Below is a small trained network, with its code and all its weights. Each question gives an input and a class and asks what happens when units are switched off, that is, made to give their printed mean instead of their output.

import numpy as np


def w(rows, s, z=0):
    codes = np.array(rows[::2]) - 128.0
    scale = np.full(codes.shape[1], s)
    scale[-1] = z or s
    return codes * scale


def norm(h):
    return h / np.sqrt((h * h).mean(-1, keepdims=True) + 1e-5)


def f(y):
    return np.maximum(y, 0)


def log_softmax(a):
    a = a - a.max(-1, keepdims=True)
    return a - np.log(np.exp(a).sum(-1, keepdims=True))


def net(x, mask):
    res = np.array(x, float).reshape(1, 8) / 4 @ E
    u = 0
    for l in range(2):
        y = f(norm(res) @ A[l][:, :-1].T + A[l][:, -1])
        res = res + np.where(mask[u : u + 3], y, B[l][:, -1]) @ B[l][:, :-1]
        u += 3
    return log_softmax(norm(res)[-1] @ U[:, :-1].T + U[:, -1])


A, B = {}, {}
E = w([
[168,139,199,224,182,107,143],'x0',
[59,158,201,161,20,192,118],'x1',
[19,166,19,120,111,72,199],'x2',
[61,91,198,145,149,122,183],'x3',
[69,71,139,144,68,98,136],'x4',
[178,103,150,1,84,36,196],'x5',
[191,156,185,160,77,29,191],'x6',
[126,246,73,82,75,90,151],'x7',
],0.0063)
A[0] = w([
[74,116,197,154,80,186,143,7],'L0N1',
[134,98,117,152,157,189,29,229],'L0N2',
[89,88,209,51,11,99,95,38],'L0N3',
],0.011,0.002)
B[0] = w([
[56,110,126,204,78,69,44,201],'L0N1',
[134,95,133,134,193,97,49,254],'L0N2',
[168,193,137,82,1,129,219,227],'L0N3',
],0.01,0.007)
A[1] = w([
[41,35,166,58,83,144,187,177],'L1N1',
[173,117,202,97,251,154,165,78],'L1N2',
[72,208,29,122,148,77,98,253],'L1N3',
],0.014,0.003)
B[1] = w([
[192,201,149,97,99,32,150,221],'L1N1',
[125,115,98,86,246,92,62,210],'L1N2',
[176,141,188,64,108,52,172,254],'L1N3',
],0.014,0.0086)
U = w([
[79,122,37,143,154,249,200,1],'0',
[146,115,103,116,246,108,72,216],'1',
[80,112,115,221,109,208,82,70],'2',
[151,195,108,69,63,79,189,204],'3',
],0.012,0.0045)

Each question gives the input, the list of numbers given to net, and the class t.
The units are the neurons (one row each of A and B). Each row of codes is followed by its name. A weight is (code - 128) times the scale printed after its matrix; where a second scale follows, it is the last column's (A, B and U).
mask holds one flag per neuron, layer by layer. A switched-off neuron (its flag False) gives its mean, the last column of its row in B, instead of its output. The means were averaged over made-up inputs and are rounded, as every weight is.
A unit's drop is (log p(t) with every unit on - log p(t) with that unit switched off) / (log p(t) with every unit on - log p(t) with every unit switched off).
The circuit of an input: a set's keep is (log p(t) with only the set's units on - log p(t) with every unit switched off) / (log p(t) with every unit on - log p(t) with every unit switched off). Starting from all 6 units, units are removed one at a time, each time the one whose removal leaves the highest keep (on an exact tie, the one counted first), for as long as the keep stays at least 0.8.
units of the circuit, in order: the units of the circuit, biggest drop first
top k neurons: the k neurons with the biggest drops, biggest first
top k neurons in layer l: the k neurons of layer l with the biggest drops, biggest first
drop of u: that unit's drop, to one decimal
input [5,8,3,-3,-5,-5,2,-1], class 2: units of the circuit, in order -> [L1N1; L1N2; L0N3]
input [5,2,1,7,3,-5,5,0], class 2: units of the circuit, in order -> [L1N3; L1N1]
input [-2,5,-2,-6,0,-4,-8,4], class 1: units of the circuit, in order -> [L0N2]
input [1,3,-3,3,8,-2,-5,-4], class 2: units of the circuit, in order -> [L1N3; L1N2]
input [2,-8,7,-1,-2,4,7,-8], class 1: top 2 neurons in layer 1 -> [L1N2; L1N1]
input [-5,-6,-7,-2,-3,7,7,-2], class 1: top 4 neurons -> [L1N2; L0N1; L1N3; L1N1]
input [0,7,-3,7,-3,-6,-5,4], class 2: top 2 neurons in layer 1 -> [L1N2; L1N1]
input [7,-1,-2,6,4,-8,3,1], class 2: units of the circuit, in order -> [L1N2; L1N3]
input [7,7,6,1,-3,-7,-3,-8], class 2: top 3 neurons -> [L1N2; L1N1; L0N1]
input [2,6,-3,-1,4,-2,5,-8], class 2: units of the circuit, in order -> [L0N1; L1N3]
input [0,4,-5,-4,0,0,2,-2], class 2: units of the circuit, in order -> [L1N3; L1N1; L1N2]
input [2,8,-3,-5,1,-5,-7,0], class 2: top 3 neurons -> [L1N2; L1N1; L0N1]
input [0,8,-5,-8,1,3,-3,-4], class 2: top 2 neurons in layer 1 -> [L1N3; L1N1]
input [6,-5,-2,2,-3,8,0,2], class 1: top neuron in layer 1 -> [L1N2]
input [5,-6,3,6,-1,4,2,0], class 1: drop of L0N1 -> 0.1
input [-5,-2,-8,0,-6,0,2,5], class 1: drop of L1N2 -> 0.0
